The symbols move the units like this.
guf: o>tig, w>vef
bos: o>fum, w>vef
ziz: o>vis, w>tig
gok: o>ziz, w>gok
mot: o>dit, w>mub
vut: o>pon, w>los
suf: o>mit, w>sek
rup: o>kob, w>rir
luf: o>bov, w>fup
kef: o>ser, w>los
gog: o>maf, w>vut
ger: o>kob, w>gog
rir: o>ler, w>ziz
vaf: o>maf, w>kep
ror: o>pas, w>rup
bag: o>zom, w>fos
kaz: o>bos, w>vin
pel: o>gon, w>zuz
mit: o>mot, w>zom
dit: o>bag, w>giv
fup: o>gok, w>bon
vis: o>bon, w>kaz
sem: o>gon, w>vut
pov: o>vaf, w>ger
maf: o>kef, w>rar
rar: o>los, w>ror
guz: o>gog, w>lim
gon: o>ger, w>mub
lim: o>vut, w>pas
tig: o>kaz, w>zek
laf: o>nek, w>luf
bon: o>guf, w>teb
nek: o>tig, w>bov
ler: o>fup, w>vis
pas: o>laf, w>teb
luk: o>zek, w>fum
kis: o>dit, w>dad
giv: o>mub, w>mit
teb: o>zuz, w>ler
siz: o>dad, w>mit
lig: o>mub, w>bez
kob: o>pel, w>gop
fum: o>kis, w>siz
vin: o>bos, w>lig
fos: o>sek, w>maf
vir: o>vef, w>bos
los: o>san, w>ger
pon: o>gok, w>ser
bez: o>suf, w>zek
gop: o>kep, w>pon
sek: o>pov, w>sem
ser: o>kep, w>san
zek: o>vin, w>kis
zom: o>mub, w>sek
bov: o>bos, w>gok
zuz: o>lim, w>ror
san: o>sem, w>kob
vef: o>siz, w>pov
dad: o>bez, w>mot
kep: o>sem, w>sem
mub: o>dad, w>pov

In the rows, zero is written as 27.

The rows follow the links: the fewer symbols apart two units are, the more alike their rows tend to be.

Rows of some units; one shown again gets a slightly different row:
guz	25,23,35,18,32,33,19,16,27,26,17,25,24,16,42,27,26,23,12,27,26,31,24,18,28,19,21,28,29,37,34,22,30,23,38,37,26,21,28,35,24
ler	22,27,19,32,21,22,24,21,18,29,23,35,23,35,26,28,31,28,13,29,34,23,6,21,37,36,26,22,24,24,24,34,16,30,27,31,32,20,25,17,26
nek	34,37,21,27,12,19,38,41,28,29,31,26,24,17,22,21,27,30,26,21,25,18,20,23,26,18,16,27,25,25,25,21,27,38,20,26,29,19,15,23,31
ger	25,18,22,23,38,38,23,16,33,26,23,18,27,32,44,28,23,22,29,30,26,29,29,24,26,10,28,25,14,18,31,23,28,23,35,26,32,33,29,30,23
siz	31,23,34,24,24,17,34,39,31,31,36,20,27,30,16,27,31,22,33,31,23,30,47,38,16,37,30,28,30,36,27,25,31,29,21,22,28,36,28,30,31
kaz	35,27,32,16,15,14,26,35,29,25,34,19,31,36,16,20,33,35,28,28,28,14,27,29,22,46,25,34,20,20,25,23,28,30,25,27,29,21,26,31,25
kef	23,33,30,24,35,43,19,15,28,19,20,28,29,22,32,26,18,37,28,20,27,22,20,21,27,22,26,31,23,18,30,24,32,17,37,30,22,18,33,31,21
vis	25,30,23,26,17,21,23,26,18,27,26,32,26,39,20,26,31,32,19,29,31,16,10,23,29,45,27,29,20,18,22,32,18,30,25,32,31,15,28,23,25
ror	23,16,29,25,32,27,20,16,26,28,20,23,22,22,45,27,33,14,11,33,34,32,19,20,32,22,25,19,30,37,34,27,23,30,32,35,30,26,25,30,23
vaf	25,29,22,26,34,45,28,22,29,26,19,28,26,34,32,29,15,39,36,21,17,26,27,26,25,14,26,36,11,20,28,26,28,19,33,27,26,25,33,28,25
kob	25,16,21,30,36,30,22,18,31,25,30,19,28,35,44,25,27,17,31,35,35,28,22,25,34,15,30,16,21,11,27,30,26,25,30,22,33,36,25,24,24
rar	22,26,32,21,35,39,16,13,26,23,17,29,26,18,40,28,24,31,17,25,25,27,21,20,30,24,24,29,26,34,34,23,28,19,38,37,24,19,32,34,21
fup	28,35,14,33,16,23,33,32,21,29,24,34,23,26,21,23,26,32,22,21,29,19,8,22,32,24,20,25,24,18,22,29,19,36,22,27,31,19,20,16,26
sem	27,26,18,31,34,41,28,18,31,23,27,25,30,31,35,28,18,29,41,25,28,27,24,28,27,9,27,25,17,7,26,27,29,21,31,19,29,34,28,22,25
ser	25,33,23,29,32,40,20,16,31,18,27,27,33,24,32,23,17,34,37,22,32,20,18,21,32,19,27,27,20,5,25,28,31,19,32,22,27,23,28,24,22
bez	27,29,39,28,29,21,22,32,26,24,33,28,34,21,15,24,33,22,30,31,30,31,39,33,26,46,35,27,43,36,27,27,32,22,21,21,19,31,32,29,27
lim	24,19,30,23,31,28,19,19,27,26,21,21,24,15,45,28,31,18,12,30,31,33,22,19,30,18,23,22,31,40,34,24,28,27,32,35,29,24,23,33,23
vin	33,27,37,18,21,16,26,37,31,22,37,18,33,26,18,21,34,29,31,31,29,22,36,32,19,47,30,32,29,25,26,23,32,25,27,24,23,26,28,35,26
dit	24,30,31,34,31,30,28,29,22,31,26,36,25,21,13,32,25,22,28,25,22,37,38,34,26,36,34,27,42,43,24,30,27,25,21,24,18,34,32,25,30

Each walk starts at a row. The symbols on each line, taken left to right, move it on to the next unit.
Answer with the unit's row; about right is enough.
start 23,29,24,35,32,33,33,30,22,35,20,39,22,30,17,37,23,27,29,22,16,39,38,36,23,23,32,30,31,43,25,31,25,28,23,24,23,34,32,22,31
w o w w
24,28,33,20,35,41,19,13,28,23,17,25,25,19,41,27,22,31,18,24,25,28,24,19,27,19,23,31,25,31,34,23,30,20,40,34,24,20,32,34,23
o o o w
24,27,22,28,35,38,21,14,31,20,30,21,33,28,38,24,21,28,36,27,33,23,21,21,31,15,30,24,18,4,28,28,31,21,32,20,29,29,30,25,24
start 27,30,18,30,32,40,26,20,32,23,29,25,32,31,33,25,18,31,42,23,31,23,24,25,30,13,28,24,17,4,26,27,29,21,29,19,31,30,26,22,25
o w o o
28,41,17,33,18,26,31,29,22,24,31,33,28,23,19,22,23,37,30,20,32,16,14,20,33,24,23,23,27,11,22,27,25,32,21,24,28,18,19,15,27
o o o o
34,23,21,20,13,17,34,37,29,32,32,20,26,42,21,24,30,35,26,29,21,18,27,29,19,33,23,34,10,24,24,26,22,33,26,29,34,23,24,28,30
start 21,29,21,33,35,41,34,28,24,34,17,37,21,35,21,37,18,31,32,21,13,36,36,33,24,18,30,34,23,36,25,29,23,26,26,26,24,33,33,22,31
o w w w
23,28,28,23,35,40,18,12,28,19,20,24,30,19,42,25,20,28,26,24,32,27,19,16,30,16,23,26,24,19,32,23,33,21,35,31,26,20,29,29,21
w w o w
26,27,20,32,33,34,24,19,31,21,31,23,32,31,36,24,22,25,39,26,35,21,21,24,33,15,28,20,21,3,26,30,31,24,26,18,30,32,25,23,25
start 23,17,21,27,24,21,24,21,19,31,22,29,19,30,38,29,35,16,7,34,32,31,15,21,34,26,22,21,26,34,27,30,17,34,29,36,34,24,21,25,24
o w o o
31,33,18,28,14,19,36,37,26,30,26,27,21,15,29,24,28,30,21,21,27,24,19,21,29,12,15,22,28,32,27,23,24,40,21,28,30,21,13,22,30
o w o
37,25,31,19,19,17,34,42,33,28,36,14,29,35,21,22,33,32,34,28,21,21,37,32,17,35,24,34,17,24,28,21,28,31,23,25,33,25,24,32,30
start 21,31,27,35,32,36,30,27,19,33,18,43,22,26,16,36,21,32,27,21,16,35,35,34,26,28,30,33,33,45,23,31,25,24,25,29,19,28,36,24,30
o o
25,24,26,34,33,26,32,31,25,32,29,33,26,31,19,34,27,19,34,31,23,40,44,39,24,28,33,24,34,40,25,29,26,27,19,20,24,41,30,24,32
o w o w
23,27,28,37,34,28,32,33,23,33,26,36,24,26,15,34,27,22,30,26,22,39,41,35,26,31,34,27,41,43,25,33,26,27,19,21,20,38,30,25,31
start 26,19,24,25,24,22,26,21,24,29,20,25,19,18,42,27,34,16,10,31,30,32,19,20,31,16,20,19,30,41,31,26,25,33,30,38,29,25,19,27,26
w o
24,14,27,24,31,25,21,19,26,28,21,23,22,25,45,30,34,13,10,36,32,34,23,21,32,18,24,17,28,36,31,28,24,31,31,35,33,29,23,30,25
w w w w
26,36,21,29,20,22,24,26,19,24,30,32,28,33,19,23,28,34,23,24,34,16,8,22,33,42,27,26,27,13,21,34,19,27,24,27,28,17,26,19,25
start 30,29,43,20,25,17,21,32,29,19,36,23,34,20,17,20,33,26,29,29,33,23,34,30,23,48,32,28,39,29,28,25,33,21,25,24,21,24,30,35,26
w w
27,26,39,31,30,21,27,32,26,27,32,31,30,24,16,30,32,18,31,30,27,34,43,36,25,40,35,25,43,40,26,27,30,22,21,21,20,36,32,30,30
w o o w
23,34,26,30,33,42,30,23,22,33,14,38,22,26,21,35,17,38,24,18,13,33,28,27,23,25,26,37,25,40,27,28,25,21,31,33,20,24,34,26,28
start 25,28,27,35,30,26,32,36,24,33,27,36,22,29,15,34,26,22,31,26,19,39,41,38,24,31,33,29,38,45,24,31,27,29,20,22,22,39,31,23,32
o w w
28,22,20,27,31,33,35,32,30,37,22,25,23,42,28,32,19,31,35,28,14,32,38,35,20,15,27,33,10,29,26,25,23,26,28,26,31,35,30,25,30
o o
24,31,30,21,36,43,20,17,25,25,15,32,27,21,30,30,18,37,24,20,21,26,23,21,25,24,23,37,23,31,30,24,29,17,36,35,21,17,35,32,23
start 31,37,17,29,13,23,39,36,25,30,29,31,23,20,23,22,27,29,26,21,26,19,16,23,30,15,16,25,25,23,24,25,25,38,19,27,31,20,14,18,31
w o o w
33,31,33,21,12,14,29,37,29,25,35,23,30,29,14,18,31,34,28,25,27,13,23,25,22,45,24,31,25,19,24,26,26,29,22,27,27,16,24,28,26
o w o o
32,26,40,19,24,16,25,37,32,23,34,19,33,24,18,22,33,24,33,30,28,25,40,34,19,44,31,30,35,30,29,22,34,24,23,23,23,28,28,36,28
start 25,35,19,30,29,36,24,19,26,18,30,27,32,23,31,22,18,33,37,21,35,18,13,19,33,18,25,24,24,3,25,29,29,23,28,21,27,22,23,20,24
o o o o
27,25,17,24,17,18,28,28,20,33,25,32,22,39,24,27,32,30,17,29,28,19,10,22,33,32,23,28,19,25,22,30,13,37,26,32,36,18,24,19,26
o o w w
27,29,42,26,27,18,23,33,27,24,33,27,32,20,17,26,30,23,31,30,30,30,40,34,25,46,32,26,43,35,28,27,33,22,22,22,18,29,32,33,27
